Below are the code and all the weights of a small trained network. Each question names an input and a class and asks about switching units off, where a switched-off unit gives its printed mean instead of its output.

import numpy as np


def w(rows, s, z=0):
    codes = np.array(rows[::2]) - 128.0
    scale = np.full(codes.shape[1], s)
    scale[-1] = z or s
    return codes * scale


def f(y):
    return y / 2 * (1 + np.tanh(0.7978845608 * (y + 0.044715 * y**3)))


def log_softmax(a):
    a = a - a.max(-1, keepdims=True)
    return a - np.log(np.exp(a).sum(-1, keepdims=True))


def net(x, mask):
    res = np.array(x, float).reshape(1, 6) / 4 @ E
    y = f(res @ A[0][:, :-1].T + A[0][:, -1])
    res = res + np.where(mask, y, B[0][:, -1]) @ B[0][:, :-1]
    return log_softmax(res[-1] @ U[:, :-1].T + U[:, -1])


A, B = {}, {}
E = w([
[129,130,123,134],'x0',
[137,62,10,78],'x1',
[67,244,102,60],'x2',
[142,129,131,120],'x3',
[132,125,135,117],'x4',
[128,131,124,134],'x5',
],0.012)
A[0] = w([
[103,147,72,78,112],'n1',
[149,51,72,99,146],'n2',
[141,75,79,158,143],'n3',
[92,101,156,145,147],'n4',
[127,85,15,83,175],'n5',
[132,66,138,167,205],'n6',
[103,219,122,85,160],'n7',
[198,47,152,184,254],'n8',
[87,136,103,109,114],'n9',
[79,252,96,49,191],'n10',
[155,94,111,113,132],'n11',
[117,167,231,163,243],'n12',
[152,108,33,118,166],'n13',
[146,63,118,134,147],'n14',
],0.012,0.0089)
B[0] = w([
[199,145,77,64,169],'n1',
[70,65,136,111,204],'n2',
[92,87,159,121,181],'n3',
[156,120,147,153,141],'n4',
[145,31,58,46,232],'n5',
[152,65,218,142,194],'n6',
[92,204,95,102,206],'n7',
[142,90,253,162,244],'n8',
[135,132,87,119,144],'n9',
[102,210,68,105,254],'n10',
[107,97,150,110,155],'n11',
[143,247,165,222,231],'n12',
[90,65,110,85,203],'n13',
[92,78,186,126,177],'n14',
],0.011,0.016)
U = w([
[200,98,205,247,173],'0',
[66,202,116,137,194],'1',
[69,1,162,79,136],'2',
[122,94,40,4,2],'3',
],0.0094,0.0016)

Each question gives the input, the list of numbers given to net, and the class t.
The units are the neurons (one row each of A and B). Each row of codes is followed by its name. A weight is (code - 128) times the scale printed after its matrix; where a second scale follows, it is the last column's (A, B and U).
mask holds one flag per neuron, in row order. A switched-off neuron (its flag False) gives its mean, the last column of its row in B, instead of its output. The means were averaged over made-up inputs and are rounded, as every weight is.
A unit's drop is (log p(t) with every unit on - log p(t) with that unit switched off) / (log p(t) with every unit on - log p(t) with every unit switched off).
The circuit of an input: a set's keep is (log p(t) with only the set's units on - log p(t) with every unit switched off) / (log p(t) with every unit on - log p(t) with every unit switched off). Starting from the 12 units with the biggest drops (on a tie, the unit counted first), units are removed one at a time, each time the one whose removal leaves the highest keep (on an exact tie, the one counted first), for as long as the keep stays at least 0.8.
units of the circuit, in order: the units of the circuit, biggest drop first
top k neurons: the k neurons with the biggest drops, biggest first
drop when u is switched off: that unit's drop, to one decimal
input [-7,0,-4,-1,-4,0], class 0: units of the circuit, in order => [n5]
input [-3,1,4,3,2,-7], class 3: top 3 neurons => [n12 n8 n1]
input [-7,0,-7,-8,4,-8], class 0: top 2 neurons => [n5 n8]
input [8,0,-4,8,0,-6], class 0: top 3 neurons => [n5 n8 n13]
input [7,0,4,1,6,-3], class 1: top 2 neurons => [n5 n13]
input [2,0,2,-3,6,-2], class 1: top 2 neurons => [n5 n13]
input [-6,-2,1,-8,-5,-2], class 1: top 2 neurons => [n8 n6]
input [-8,0,1,-2,-1,-6], class 1: top 2 neurons => [n5 n8]
input [7,8,0,7,-8,1], class 2: top 2 neurons => [n10 n2]
input [5,-2,1,-2,7,-8], class 1: drop when n8 is switched off => 0.4
input [4,1,1,-3,7,1], class 3: drop when n8 is switched off => 0.5
input [-7,-2,2,6,1,7], class 1: drop when n3 is switched off => 0.0
input [-5,-5,0,7,3,-7], class 0: drop when n10 is switched off => 0.3
